10.0, -9.4, 13.0, 3.1
16.1, 19.1, 19.7, -10.6
-20.6, -49.7, 25.8, 12.1
9.9, -16.9, -0.4, 17.9
-13.8, -35.1, 0.7, 23.0
|
3.1, 19.7, -49.7, 9.9

-9.4, 56.3, -35.5, 13.7
53.8, 42.8, -15.4, -20.5
60.9, 8.0, 16.1, -32.5
-9.0, 58.2, -32.6, 14.8
|
13.7, -15.4, 8.0, -9.0

-7.2, -32.5, -12.2, -18.5, -23.1
-49.6, -60.1, -4.3, -53.7, 5.0
|
-23.1, -53.7

-7.8, -18.3, -35.9
-34.6, 18.3, -57.1
|
-35.9, 18.3

10.4, 21.0, 2.5, -28.0, -14.3
58.8, 68.0, 50.1, 35.0, 48.1
60.1, 58.0, 20.2, 59.6, 59.2
-41.8, -35.6, 4.8, 7.1, 25.0
|
-14.3, 35.0, 20.2, -35.6

-54.0, -5.8, -33.1, 33.0, -13.1
29.0, -8.5, 30.5, -32.5, 7.8
56.6, -9.1, -32.6, 23.6, -0.7
|
-13.1, -32.5, -32.6

-10.5, 16.9, 17.9, -25.0
-67.5, -17.2, -8.6, -0.1
|
-25.0, -8.6

61.7, 23.7, -5.3, -23.1, -44.7
-52.1, -9.1, 1.0, 35.9, 24.0
|
-44.7, 35.9
---
25.3, 70.5, 21.6, -31.1, 21.0
6.7, 10.7, 9.0, -0.5, 5.7
6.7, 17.3, -25.9, -61.7, 16.3
6.7, 37.3, 23.0, 13.4, 2.1
|
70.5, 21.6
10.7, 9.0

-4.3, 12.2, 0.9, -8.1, 6.2
16.4, -44.1, -28.9, -5.0, -62.8
9.0, -21.1, 9.2, 13.2, 7.4
-5.5, 2.2, -9.3, -8.9, -12.5
|
12.2, 0.9
-44.1, -28.9

19.9, 2.3, 39.3
-50.0, -13.3, -15.2
19.7, 61.8, 44.8
|
2.3, 39.3
-13.3, -15.2

8.5, -0.9, 2.1, -6.9, -17.5
-8.9, 13.0, -11.0, 4.7, -10.4
-7.2, 0.1, -9.3, -16.2, -23.0
3.3, -7.4, 11.1, -55.4, -20.7
|
-0.9, 2.1
13.0, -11.0

26.7, 5.4, -45.3, 15.4
62.4, -22.8, -67.5, 28.5
15.4, 2.0, 33.9, 12.8
|
5.4, -45.3
-22.8, -67.5

47.0, 0.5, -15.3
53.3, -28.1, -30.8
-46.7, 13.1, -48.2
|
0.5, -15.3
-28.1, -30.8

2.8, -6.2, 10.8, -12.6, -52.7
-7.5, 5.4, 16.1, -6.1, -50.4
-0.5, 18.4, -52.4, 9.1, 26.0
13.6, -5.0, -31.0, -5.7, -3.7
|
-6.2, 10.8
5.4, 16.1

-35.4, -34.4, -13.6
-37.3, -57.3, -24.6
18.6, -1.4, 20.2
|
-34.4, -13.6
-57.3, -24.6
